Below is a small trained network, with its code and all its weights. Each question gives an input and a class and asks what happens when units are switched off, that is, made to give their printed mean instead of their output.

import numpy as np


def w(rows, s, z=0):
    codes = np.array(rows[::2]) - 128.0
    scale = np.full(codes.shape[1], s)
    scale[-1] = z or s
    return codes * scale


def f(y):
    return np.maximum(y, 0)


def log_softmax(a):
    a = a - a.max(-1, keepdims=True)
    return a - np.log(np.exp(a).sum(-1, keepdims=True))


def net(x, mask):
    res = np.array(x, float).reshape(1, 3) / 4 @ E
    y = f(res @ A[0][:, :-1].T + A[0][:, -1])
    res = res + np.where(mask, y, B[0][:, -1]) @ B[0][:, :-1]
    return log_softmax(res[-1] @ U[:, :-1].T + U[:, -1])


A, B = {}, {}
E = w([
[13,65,212],'x0',
[29,141,9],'x1',
[168,1,83],'x2',
],0.0056)
A[0] = w([
[206,67,171,126],'neuron 0',
[86,121,100,120],'neuron 1',
[138,153,116,123],'neuron 2',
[142,131,143,254],'neuron 3',
[177,11,70,101],'neuron 4',
[56,68,201,93],'neuron 5',
[63,58,177,112],'neuron 6',
[164,155,111,93],'neuron 7',
[169,13,90,74],'neuron 8',
[117,130,91,98],'neuron 9',
[205,122,67,78],'neuron 10',
[166,146,95,101],'neuron 11',
[112,232,151,105],'neuron 12',
[220,163,74,92],'neuron 13',
[97,173,134,185],'neuron 14',
[192,134,200,102],'neuron 15',
[73,89,56,159],'neuron 16',
[94,153,104,93],'neuron 17',
[128,15,144,143],'neuron 18',
[90,106,24,85],'neuron 19',
[146,63,73,157],'neuron 20',
[90,127,174,95],'neuron 21',
[170,136,96,117],'neuron 22',
[110,112,119,109],'neuron 23',
[162,108,165,167],'neuron 24',
[118,138,149,107],'neuron 25',
[72,78,172,72],'neuron 26',
[68,161,74,86],'neuron 27',
[181,113,215,59],'neuron 28',
[207,171,113,78],'neuron 29',
[200,133,69,138],'neuron 30',
[116,218,172,70],'neuron 31',
[166,157,67,84],'neuron 32',
[127,158,135,109],'neuron 33',
],0.012,0.0061)
B[0] = w([
[151,70,161,216],'neuron 0',
[135,93,137,172],'neuron 1',
[121,134,122,150],'neuron 2',
[255,195,84,255],'neuron 3',
[83,186,183,223],'neuron 4',
[92,129,53,217],'neuron 5',
[107,143,59,213],'neuron 6',
[93,115,118,151],'neuron 7',
[53,171,194,204],'neuron 8',
[130,100,143,149],'neuron 9',
[88,129,100,181],'neuron 10',
[103,118,103,158],'neuron 11',
[70,169,179,212],'neuron 12',
[91,121,74,199],'neuron 13',
[175,171,145,216],'neuron 14',
[118,50,162,200],'neuron 15',
[182,82,139,231],'neuron 16',
[111,97,162,159],'neuron 17',
[133,169,135,224],'neuron 18',
[134,42,174,204],'neuron 19',
[153,179,147,206],'neuron 20',
[105,138,106,166],'neuron 21',
[119,134,102,164],'neuron 22',
[117,114,132,140],'neuron 23',
[172,102,130,197],'neuron 24',
[117,131,130,140],'neuron 25',
[73,114,80,179],'neuron 26',
[117,58,168,193],'neuron 27',
[92,27,174,189],'neuron 28',
[76,98,103,176],'neuron 29',
[136,147,77,204],'neuron 30',
[53,143,190,187],'neuron 31',
[96,97,105,172],'neuron 32',
[104,130,140,146],'neuron 33',
],0.029,0.006)
U = w([
[32,150,11,152],'0',
[41,247,246,122],'1',
[142,49,184,88],'2',
[205,193,124,255],'3',
[125,175,117,31],'4',
],0.011,0.0056)

Each question gives the input, the list of numbers given to net, and the class t.
The units are the neurons (one row each of A and B). Each row of codes is followed by its name. A weight is (code - 128) times the scale printed after its matrix; where a second scale follows, it is the last column's (A, B and U).
mask holds one flag per neuron, in row order. A switched-off neuron (its flag False) gives its mean, the last column of its row in B, instead of its output. The means were averaged over made-up inputs and are rounded, as every weight is.
A unit's drop is (log p(t) with every unit on - log p(t) with that unit switched off) / (log p(t) with every unit on - log p(t) with every unit switched off).
The circuit of an input: a set's keep is (log p(t) with only the set's units on - log p(t) with every unit switched off) / (log p(t) with every unit on - log p(t) with every unit switched off). Starting from the 12 units with the biggest drops (on a tie, the unit counted first), units are removed one at a time, each time the one whose removal leaves the highest keep (on an exact tie, the one counted first), for as long as the keep stays at least 0.8.
units of the circuit, in order: the units of the circuit, biggest drop first
unit that matters most: the unit with the biggest drop
top k neurons: the k neurons with the biggest drops, biggest first
drop when u is switched off: that unit's drop, to one decimal
input [-4,2,7], class 1: units of the circuit, in order -> [neuron 4]
input [-4,5,6], class 1: top 2 neurons -> [neuron 4; neuron 8]
input [-5,-5,6], class 1: top 3 neurons -> [neuron 4; neuron 8; neuron 5]
input [-2,-3,1], class 3: top 2 neurons -> [neuron 19; neuron 27]
input [6,7,-6], class 2: top 3 neurons -> [neuron 27; neuron 16; neuron 4]
input [-5,-3,7], class 1: top 2 neurons -> [neuron 4; neuron 8]
input [-6,2,7], class 1: top 4 neurons -> [neuron 4; neuron 8; neuron 20; neuron 5]
input [-3,-1,-1], class 3: top 2 neurons -> [neuron 5; neuron 6]
input [-7,-7,-4], class 0: top 2 neurons -> [neuron 13; neuron 29]
input [-7,8,-1], class 2: top 2 neurons -> [neuron 19; neuron 27]
input [4,5,-1], class 2: top 2 neurons -> [neuron 16; neuron 27]
input [-5,-1,6], class 1: top 2 neurons -> [neuron 4; neuron 8]
input [-7,3,-7], class 0: top 2 neurons -> [neuron 13; neuron 4]
input [4,-7,-5], class 2: unit that matters most -> neuron 28
input [-6,-3,5], class 0: top 2 neurons -> [neuron 13; neuron 30]
input [-6,0,1], class 0: drop when neuron 8 is switched off -> 0.0
input [-1,-3,2], class 3: drop when neuron 27 is switched off -> 0.2
input [-3,4,0], class 2: drop when neuron 4 is switched off -> 0.1
